[-6.24 -5.68  8.94 -6.33] = lema
[ 4.38 -8.68  6.33 -6.65] = pudud
[ 4.49 -8.79  5.25 -5.26] = fiv
[-1.37  2.40 -4.74  5.49] = gopiv
[-1.32  2.40 -4.12  3.56] = Bese
[-2.23  4.82 -6.34  4.83] = zes
loc: [-5.68] : lema, 1
loc: [-6.33] : lema, 3
loc: [-1.37] : gopiv, 0
loc: [-6.34] : zes, 2
loc: [4.82] : zes, 1
loc: [-4.12] : Bese, 2

[-3.89 -0.12 -4.63  0.40 -0.12 -0.15  1.28 -1.03 -1.25  2.45 -4.54  2.81
  3.08  4.72 -2.02 -0.42 -1.49  0.15 -0.89  4.53 -5.48  0.92 -3.63 -1.19
 -4.37  4.27  2.19 -1.69 -3.87  5.37 -2.38 -1.32  2.05 -0.05  1.71  2.51
  5.24  0.73  0.54 -1.76  0.68 -5.51 -2.53 -1.10  3.30 -5.67 -1.59  1.08
 -0.25 -0.51] = Vanur
[ 4.14 -1.29  1.57 -1.63 -1.29 -3.19  1.72 -4.12  5.00 -0.86  2.83  0.16
  0.31  0.29 -4.49  3.36  1.10  7.79  3.17  4.39  0.42  1.20  1.77 -1.32
 -1.63  1.34  0.33 -0.79  0.36 -2.15  5.75 -0.87 -0.93 -1.19  0.39 -3.86
 -5.04 -0.71  4.62 -3.90  1.07 -4.24 -0.60  0.67 -1.16  4.54  3.57 -1.66
  0.35 -3.04] = sapo
[ 5.51 -0.55  4.57 -1.39 -0.55 -1.93  0.63 -1.94  4.17 -2.59  5.38 -2.10
 -2.18 -3.20 -1.65  2.62  2.02  4.74  3.13 -0.47  4.53  0.11  3.93 -0.22
  2.18 -2.34 -1.27  2.29  3.00 -5.25  5.48  0.35  0.03 -0.69 -3.22 -4.47
 -7.11 -1.07  2.61 -1.32 -0.01  1.44  1.65  4.78 -3.42  1.99  3.61 -1.86
  0.47 -1.57] = boto
loc: [-3.63] : Vanur, 22
loc: [3.00] : boto, 28
loc: [1.71] : Vanur, 34
loc: [-1.25] : Vanur, 8
loc: [0.40] : Vanur, 3

[-4.07  4.37 -1.04  2.40 -1.52 -4.19  2.78  1.49 -3.33  0.40 -3.10 -3.47
  5.53  4.86  1.30 -1.54 -0.56  4.69 -2.84 -2.34  2.77  5.79 -2.46 -0.49
 -1.81 -0.75 -2.09 -0.63 -2.97  0.78  0.49 -2.11  0.81  0.06 -2.46  0.71
 -5.39  3.17  0.68 -4.46  6.90 -2.85  3.06 -0.84  0.67 -0.03  3.86  3.75
 -2.96  1.49 -5.29 -0.25 -0.66  1.40 -4.50 -2.51] = Vanur
[-0.46  2.38 -1.04  1.69 -1.52 -3.05  2.78  1.49 -1.25  0.40  0.91 -2.20
  0.45 -0.46 -0.29 -1.54 -0.56 -0.13 -0.77 -1.92  1.61  2.31 -1.76  0.11
 -0.87 -0.75 -1.62 -0.63  5.52  0.78  0.49 -2.11  0.81  0.06 -2.08  0.71
  1.38  2.03  0.56 -4.06  3.46 -2.53  0.58 -0.84  0.67 -0.03 -0.23  1.75
  2.10  1.49 -2.42 -0.25 -0.66  1.40 -2.11 -1.59] = zes
[-0.46  2.79 -1.04  2.40 -1.52 -3.71  2.78  1.93 -1.61  0.40 -3.10 -2.28
  5.53  4.86  1.30 -1.54 -0.56  4.69 -2.84 -2.34  1.61  5.79 -2.37 -0.49
 -1.81 -0.75 -2.09 -0.63 -2.97  0.78  0.49 -2.11  0.81  0.06 -2.46  0.71
 -5.39  2.03  0.56 -4.06  4.74 -2.85  3.06 -0.84  0.67 -0.03  3.86  1.14
  2.10  1.49 -5.29 -0.25 -0.66  1.40 -4.50 -2.51] = pudud
loc: [5.52] : zes, 28
loc: [1.14] : pudud, 47
loc: [-0.77] : zes, 18

[-6.10  0.19 -0.07 -0.08 -0.75]  zes
[-2.29  0.19 -1.63 -0.08 -0.75]  tibiz
[-8.44  0.18 -2.07 -0.08 -0.75]  Bese
[-2.16  0.19 -1.63 -0.08 -0.75]  duvo
[-2.16  0.19 -0.88 -0.08 -1.64]  gopiv
[-7.28  0.19 -5.02 -1.02 -0.72]  boto
[-1.45  0.19 -1.63 -0.84 -0.75]  sapo
[-2.04  0.19 -1.54 -0.08 -0.75]  pudud
[-1.77  0.19 -1.07 -0.40 -5.26]  fiv
loc: [-8.44] : Bese, 0
loc: [-2.29] : tibiz, 0
asked: [-2.16  0.19 -0.88 -0.08 -1.64] : gopiv
asked: [-1.77  0.19 -1.07 -0.40 -5.26] : fiv
loc: [-0.07] : zes, 2
loc: [-1.64] : gopiv, 4

[ 4.62 -2.74 -2.32 -3.90  5.21  4.32 -3.67  5.39  5.26]  Kefim
[ 1.12  0.72  2.32  1.70  0.98  0.75 -1.14  1.02  1.11]  Vanur
[ 0.63 -1.25 -4.16 -3.94  1.28  1.13 -3.37  1.34  1.09]  zes
[-3.57  2.88  1.88  3.08 -3.84 -3.23  2.84 -3.92  6.89]  boto
[ 1.12 -1.89 -5.28 -5.17  1.88  1.63 -4.47  1.94  1.67]  gopiv
[-2.76  0.93 -3.03 -2.98 -2.52 -2.01 -1.15 -2.53 -2.73]  sapo
[-2.70  4.45  7.66  7.93 -3.78 -3.31  6.90 -3.92 -3.51]  lema
[-2.52  1.34 -1.91 -0.60 -2.48 -2.04 -0.30 -2.52 -2.64]  tibiz
[-2.37  3.62  5.88  6.20 -3.20 -2.75  5.37 -3.24 -2.99]  fiv
loc: [6.90] : lema, 6
loc: [-2.99] : fiv, 8
loc: [5.88] : fiv, 2
loc: [-1.15] : sapo, 6
loc: [-2.01] : sapo, 5

[-6.55 -6.16  3.13  6.11 -6.83  5.56  5.06  5.34] : Bese
[-4.29 -4.15  6.88 -5.37 -1.64 -5.02 -4.73 -4.12] : pudud
[-6.28  1.90  1.91  9.04 -7.50  8.27  7.50  7.72] : tibiz
[ 1.60  1.20 -1.18  2.15  1.92  1.91  1.76  1.80] : sapo
loc: [5.34] : Bese, 7
loc: [-4.29] : pudud, 0
loc: [-4.15] : pudud, 1
loc: [1.92] : sapo, 4
loc: [-1.18] : sapo, 2

[ 1.53  1.31 -1.19 -1.18 -3.27  1.54  2.55 -1.43  4.53 -0.92] = fiv
[ 1.40 -5.81  6.92 -3.02 -1.34  0.98  1.41 -0.97  1.30  0.97] = Vanur
[ 1.53 -5.74  7.12 -1.18 -3.27  1.54  2.55 -1.43  1.20  1.82] = Bese
loc: [1.41] : Vanur, 6
loc: [0.97] : Vanur, 9
loc: [1.30] : Vanur, 8
loc: [-3.02] : Vanur, 3
loc: [0.98] : Vanur, 5
loc: [6.92] : Vanur, 2
loc: [1.82] : Bese, 9

